Below is a small trained network, with its code and all its weights. Each question gives an input and a class and asks what happens when units are switched off, that is, made to give their printed mean instead of their output.

import numpy as np


def w(rows, s, z=0):
    codes = np.array(rows[::2]) - 128.0
    scale = np.full(codes.shape[1], s)
    scale[-1] = z or s
    return codes * scale


def norm(h):
    return h / np.sqrt((h * h).mean(-1, keepdims=True) + 1e-5)


def f(y):
    return y / 2 * (1 + np.tanh(0.7978845608 * (y + 0.044715 * y**3)))


def log_softmax(a):
    a = a - a.max(-1, keepdims=True)
    return a - np.log(np.exp(a).sum(-1, keepdims=True))


def net(x, mask):
    res = np.array(x, float).reshape(1, 5) / 4 @ E
    u = 0
    for l in range(3):
        y = f(norm(res) @ A[l][:, :-1].T + A[l][:, -1])
        res = res + np.where(mask[u : u + 3], y, B[l][:, -1]) @ B[l][:, :-1]
        u += 3
    return log_softmax(norm(res)[-1] @ U[:, :-1].T + U[:, -1])


A, B = {}, {}
E = w([
[99,105,139,211,115,86,167,174,162,213,165,182],'x0',
[199,142,137,202,132,202,167,82,180,82,82,162],'x1',
[149,127,30,102,25,153,119,141,39,145,103,173],'x2',
[132,140,114,243,159,32,98,103,62,83,74,79],'x3',
[32,50,254,154,65,156,108,93,88,142,36,158],'x4',
],0.0063)
A[0] = w([
[139,137,120,3,155,193,57,43,88,6,94,44,7],'L0N1',
[76,63,154,69,150,60,33,129,49,150,249,81,26],'L0N2',
[117,148,248,129,211,128,90,117,203,150,169,27,3],'L0N3',
],0.0044,0.0039)
B[0] = w([
[31,87,102,217,107,118,144,126,160,171,210,132,254],'L0N1',
[81,203,108,130,150,196,86,188,207,88,39,198,197],'L0N2',
[142,37,48,79,85,88,227,122,130,112,10,76,217],'L0N3',
],0.012,0.0028)
A[1] = w([
[63,78,255,116,86,155,103,93,86,138,68,127,13],'L1N1',
[94,166,143,181,135,50,59,119,77,88,79,31,61],'L1N2',
[111,96,173,17,105,205,141,138,176,147,166,109,1],'L1N3',
],0.0071,0.0049)
B[1] = w([
[189,248,39,124,180,101,158,139,136,139,187,55,255],'L1N1',
[183,78,160,105,141,161,85,98,99,179,152,207,244],'L1N2',
[203,84,162,154,175,110,63,70,63,157,125,212,204],'L1N3',
],0.011,0.0043)
A[2] = w([
[146,116,57,88,1,156,107,140,44,134,85,123,92],'L2N1',
[164,150,168,205,125,224,147,87,170,26,105,135,89],'L2N2',
[72,123,183,156,91,107,136,132,109,67,187,118,2],'L2N3',
],0.0066,0.0063)
B[2] = w([
[102,103,189,129,199,75,179,98,192,112,62,76,250],'L2N1',
[49,164,120,78,104,128,89,191,127,143,91,171,229],'L2N2',
[190,169,135,90,235,112,139,160,137,100,4,121,85],'L2N3',
],0.012,0.0023)
U = w([
[201,244,77,106,168,105,139,123,116,118,185,59,172],'0',
[204,55,145,129,158,142,65,74,88,155,113,233,177],'1',
[108,48,126,108,162,77,206,92,172,90,27,87,104],'2',
[46,197,104,105,130,182,62,194,149,107,35,192,118],'3',
[18,84,118,220,109,108,143,115,149,167,222,128,140],'4',
[122,105,126,135,118,143,150,140,99,89,147,114,116],'5',
[135,103,219,99,62,144,105,163,90,10,153,76,2],'6',
],0.011,0.0054)

Each question gives the input, the list of numbers given to net, and the class t.
The units are the neurons (one row each of A and B). Each row of codes is followed by its name. A weight is (code - 128) times the scale printed after its matrix; where a second scale follows, it is the last column's (A, B and U).
mask holds one flag per neuron, layer by layer. A switched-off neuron (its flag False) gives its mean, the last column of its row in B, instead of its output. The means were averaged over made-up inputs and are rounded, as every weight is.
A unit's drop is (log p(t) with every unit on - log p(t) with that unit switched off) / (log p(t) with every unit on - log p(t) with every unit switched off).
The circuit of an input: a set's keep is (log p(t) with only the set's units on - log p(t) with every unit switched off) / (log p(t) with every unit on - log p(t) with every unit switched off). Starting from all 9 units, units are removed one at a time, each time the one whose removal leaves the highest keep (on an exact tie, the one counted first), for as long as the keep stays at least 0.8.
circuit, biggest first: the units of the circuit, biggest drop first
unit that matters most: the unit with the biggest drop
k most important neurons: the k neurons with the biggest drops, biggest first
top k neurons in layer l: the k neurons of layer l with the biggest drops, biggest first
input [-5,-7,-6,-3,4], class 3: unit that matters most : L0N2
input [-2,5,7,2,-5], class 2: circuit, biggest first : [L2N1, L1N1]
input [-3,-6,7,-6,7], class 0: 3 most important neurons : [L1N1, L0N3, L1N2]
input [1,4,-3,0,-2], class 3: 4 most important neurons : [L2N2, L1N1, L0N1, L2N1]
input [2,-6,6,-2,7], class 0: 2 most important neurons : [L1N1, L0N3]
input [-5,7,-5,-1,4], class 3: 2 most important neurons : [L2N2, L2N1]
input [-7,-6,-5,-1,4], class 4: 3 most important neurons : [L0N1, L2N2, L2N1]
input [-2,7,1,2,-5], class 3: circuit, biggest first : [L2N2, L1N1]
input [5,4,-5,8,1], class 1: 2 most important neurons : [L1N2, L0N1]
input [2,4,5,-4,-1], class 2: 3 most important neurons : [L2N1, L1N2, L1N1]
input [-8,7,5,7,-5], class 4: circuit, biggest first : [L0N1, L1N1]
input [-6,1,7,7,7], class 0: 3 most important neurons : [L1N1, L0N3, L1N3]
input [-4,5,-8,4,-6], class 2: 2 most important neurons : [L0N3, L1N1]
input [-7,-1,-4,7,-2], class 1: circuit, biggest first : [L1N2]
input [-2,-4,4,-5,6], class 0: top 2 neurons in layer 1 : [L1N1, L1N2]
input [-8,-5,-5,6,-6], class 4: 2 most important neurons : [L0N1, L1N1]
input [-8,4,-2,4,5], class 4: top 2 neurons in layer 0 : [L0N1, L0N2]
input [-7,4,6,-3,-5], class 4: circuit, biggest first : [L0N1, L1N1]
input [3,7,7,5,2], class 2: top 2 neurons in layer 0 : [L0N2, L0N1]
input [-8,7,7,0,6], class 4: top neuron in layer 2 : [L2N3]
